Below is a small trained network, with its code and all its weights. Each question gives an input and a target symbol and asks what happens when units are switched off, that is, made to give their printed mean instead of their output.

import numpy as np


def w(rows, s, z=0):
    codes = np.array(rows[::2]) - 128.0
    scale = np.full(codes.shape[1], s)
    scale[-1] = z or s
    return codes * scale


def f(y):
    return y / 2 * (1 + np.tanh(0.7978845608 * (y + 0.044715 * y**3)))


def softmax(a):
    e = np.exp(a - a.max(-1, keepdims=True))
    return e / e.sum(-1, keepdims=True)


def log_softmax(a):
    a = a - a.max(-1, keepdims=True)
    return a - np.log(np.exp(a).sum(-1, keepdims=True))


def net(x, mask):
    ids = ['ΘΩβδεμξπτ'.index(c) for c in x.split()]
    T = len(ids)
    res = E[ids] + P[:T]
    u = 0
    for l in range(3):
        q, k, v = (res @ M[l].T for M in (Q, K, V))
        z = softmax(np.where(np.tri(T) > 0, q @ k.T / 3**0.5, -1e9)) @ v
        res = res + np.where(mask[u], z, O[l][:, -1]) @ O[l][:, :-1]
        u += 1
        y = f(res @ A[l][:, :-1].T + A[l][:, -1])
        res = res + np.where(mask[u : u + 8], y, B[l][:, -1]) @ B[l][:, :-1]
        u += 8
    return log_softmax(res[-1] @ U[:, :-1].T + U[:, -1])


Q, K, V, O, A, B = {}, {}, {}, {}, {}, {}
E = w([
[121,104,146],'Θ',
[112,93,152],'Ω',
[221,253,123],'β',
[161,166,137],'δ',
[117,24,209],'ε',
[150,128,207],'μ',
[129,145,132],'ξ',
[145,38,152],'π',
[152,87,137],'τ',
],0.015)
P = w([
[119,116,54],'0',
[254,83,144],'1',
[116,132,202],'2',
[128,123,62],'3',
[212,74,126],'4',
[104,133,206],'5',
[128,124,65],'6',
[187,76,129],'7',
[100,141,201],'8',
[126,122,62],'9',
[175,87,135],'10',
[97,124,204],'11',
[126,120,59],'12',
[24,209,194],'13',
],0.015)
Q[0] = w([
[214,74,129],'L0H0',
[79,173,126],'L0H0',
[151,117,255],'L0H0',
],0.0077)
K[0] = w([
[50,117,117],'L0H0',
[171,123,156],'L0H0',
[82,254,226],'L0H0',
],0.005)
V[0] = w([
[16,255,116],'L0H0',
[147,67,175],'L0H0',
[179,127,80],'L0H0',
],0.0089)
O[0] = w([
[118,175,236,2],'L0H0',
[74,61,119,185],'L0H0',
[54,2,15,138],'L0H0',
],0.0053,0.0067)
A[0] = w([
[174,114,242,14],'L0N0',
[171,124,121,252],'L0N1',
[7,126,131,240],'L0N2',
[164,228,165,155],'L0N3',
[182,91,141,214],'L0N4',
[145,177,53,60],'L0N5',
[192,101,117,7],'L0N6',
[158,146,157,115],'L0N7',
],0.016,0.0038)
B[0] = w([
[160,150,72,214],'L0N0',
[165,91,78,212],'L0N1',
[83,196,159,207],'L0N2',
[93,71,173,173],'L0N3',
[152,105,107,255],'L0N4',
[255,249,192,168],'L0N5',
[138,127,215,186],'L0N6',
[147,105,119,138],'L0N7',
],0.0086,0.0075)
Q[1] = w([
[118,177,255],'L1H0',
[116,121,201],'L1H0',
[106,183,163],'L1H0',
],0.0092)
K[1] = w([
[253,91,118],'L1H0',
[83,147,151],'L1H0',
[107,124,109],'L1H0',
],0.0047)
V[1] = w([
[141,151,162],'L1H0',
[236,113,172],'L1H0',
[69,252,35],'L1H0',
],0.0038)
O[1] = w([
[178,118,29,119],'L1H0',
[186,224,114,253],'L1H0',
[92,251,96,2],'L1H0',
],0.0032,0.0042)
A[1] = w([
[165,186,181,77],'L1N0',
[153,218,146,198],'L1N1',
[189,78,128,203],'L1N2',
[254,154,173,1],'L1N3',
[86,34,236,151],'L1N4',
[146,110,24,171],'L1N5',
[42,157,16,195],'L1N6',
[145,187,51,160],'L1N7',
],0.009,0.0057)
B[1] = w([
[85,114,115,146],'L1N0',
[92,199,121,174],'L1N1',
[122,172,72,248],'L1N2',
[42,102,137,191],'L1N3',
[118,198,140,185],'L1N4',
[136,107,109,199],'L1N5',
[180,58,246,149],'L1N6',
[215,160,127,153],'L1N7',
],0.012,0.011)
Q[2] = w([
[105,156,255],'L2H0',
[117,194,101],'L2H0',
[90,80,194],'L2H0',
],0.0072)
K[2] = w([
[101,123,190],'L2H0',
[145,131,240],'L2H0',
[153,163,2],'L2H0',
],0.01)
V[2] = w([
[68,63,254],'L2H0',
[112,90,55],'L2H0',
[119,45,112],'L2H0',
],0.0045)
O[2] = w([
[136,186,96,3],'L2H0',
[130,94,254,160],'L2H0',
[108,52,134,111],'L2H0',
],0.0075,0.0044)
A[2] = w([
[68,176,172,106],'L2N0',
[126,82,109,158],'L2N1',
[115,123,201,158],'L2N2',
[120,82,71,118],'L2N3',
[100,80,173,253],'L2N4',
[108,174,154,172],'L2N5',
[250,74,146,193],'L2N6',
[72,172,138,160],'L2N7',
],0.017,0.0051)
B[2] = w([
[144,101,143,199],'L2N0',
[96,113,104,178],'L2N1',
[56,179,126,148],'L2N2',
[120,137,107,187],'L2N3',
[5,180,124,159],'L2N4',
[147,121,89,189],'L2N5',
[143,118,164,250],'L2N6',
[149,84,125,196],'L2N7',
],0.014,0.018)
U = w([
[91,76,83,148],'Θ',
[146,95,71,133],'Ω',
[187,63,162,51],'β',
[136,94,180,240],'δ',
[91,206,75,76],'ε',
[148,124,247,88],'μ',
[175,173,178,254],'ξ',
[53,198,106,77],'π',
[78,155,194,73],'τ',
],0.014,0.004)

Each question gives the input, a string of symbols that net reads in full, and the target symbol t.
The units are the heads (3 rows each of Q, K, V and O) and the neurons (one row each of A and B). Each row of codes is followed by its name. A weight is (code - 128) times the scale printed after its matrix; where a second scale follows, it is the last column's (O, A, B and U).
mask holds one flag per unit, layer by layer, with each layer's heads first. A switched-off unit (its flag False) gives its mean, the last column of its rows in O or B, instead of its output. The means were averaged over made-up inputs and are rounded, as every weight is.
A unit's drop is (log p(t) with every unit on - log p(t) with that unit switched off) / (log p(t) with every unit on - log p(t) with every unit switched off).
The circuit of an input: a set's keep is (log p(t) with only the set's units on - log p(t) with every unit switched off) / (log p(t) with every unit on - log p(t) with every unit switched off). Starting from the 12 units with the biggest drops (on a tie, the unit counted first), units are removed one at a time, each time the one whose removal leaves the highest keep (on an exact tie, the one counted first), for as long as the keep stays at least 0.8.
units of the circuit, in order: the units of the circuit, biggest drop first
most important unit: the unit with the biggest drop
k most important neurons: the k neurons with the biggest drops, biggest first
top k neurons in layer l: the k neurons of layer l with the biggest drops, biggest first
input μ ξ μ Θ ε δ Θ, target μ: most important neuron => (L1N6)
input π ε π, target π: units of the circuit, in order => (L2N7, L2N4)
input ξ ξ δ δ Ω β Θ ε, target Θ: top 3 neurons in layer 1 => (L1N3, L1N7, L1N1)
input Θ Θ π Θ ξ ξ π μ, target Θ: 2 most important neurons => (L1N3, L1N4)
input Ω ξ ε Ω τ, target Θ: top 2 neurons in layer 1 => (L1N3, L1N7)
input μ ξ δ μ δ μ δ Ω μ π ε, target Θ: 2 most important neurons => (L0N0, L1N7)
input ε Θ Ω π π π π β Θ, target π: units of the circuit, in order => (L2N6, L2N4)
input τ τ ξ Ω Ω β π δ, target Θ: top 4 neurons in layer 0 => (L0N2, L0N0, L0N6, L0N1)
input δ ξ π δ π π ξ δ τ δ ξ, target β: 3 most important neurons => (L1N3, L2N6, L2N4)
input π τ τ τ, target β: 2 most important neurons => (L2N6, L0N5)
input ξ Ω μ π Θ ξ Θ Ω ξ δ β, target Θ: top 4 neurons in layer 1 => (L1N3, L1N2, L1N1, L1N0)
input π δ δ, target π: 3 most important neurons => (L1N7, L0N3, L2N6)
input ξ τ ε τ μ Ω ε ξ β β μ, target Ω: 4 most important neurons => (L1N2, L0N0, L1N6, L1N3)
input ξ μ Θ β β ε ξ μ Θ μ ε, target Ω: 4 most important neurons => (L1N2, L0N0, L1N6, L0N6)
input π ε τ, target π: most important unit => L1N7
input π μ Ω, target π: 3 most important neurons => (L0N6, L0N5, L1N2)
input τ Ω π τ ξ ξ, target π: top 2 neurons in layer 2 => (L2N2, L2N6)
input δ Θ π π β ξ δ μ Ω ξ, target ξ: 3 most important neurons => (L0N5, L0N6, L1N7)
input δ Ω π ε δ τ ε, target π: 2 most important neurons => (L2N4, L0N5)
input ξ ε μ Ω τ ξ ε, target π: most important unit => L0N5
input δ δ π π δ β π ξ π β, target Ω: 4 most important neurons => (L1N3, L0N5, L2N7, L2N0)
input τ π π Ω π Θ π β π ξ π β ξ, target ξ: 4 most important neurons => (L0N5, L1N7, L0N6, L1N6)
input ξ τ π π ξ π Θ π τ, target π: top 2 neurons in layer 2 => (L2N4, L2N6)
input Θ τ ξ Θ δ, target Θ: 3 most important neurons => (L1N3, L0N6, L1N4)
input ε ξ β Ω, target τ: top 3 neurons in layer 1 => (L1N6, L1N2, L1N3)
input ε ξ π τ δ ξ, target π: top 3 neurons in layer 1 => (L1N2, L1N7, L1N1)
input Ω τ π π β, target Θ: top 3 neurons in layer 1 => (L1N3, L1N2, L1N0)
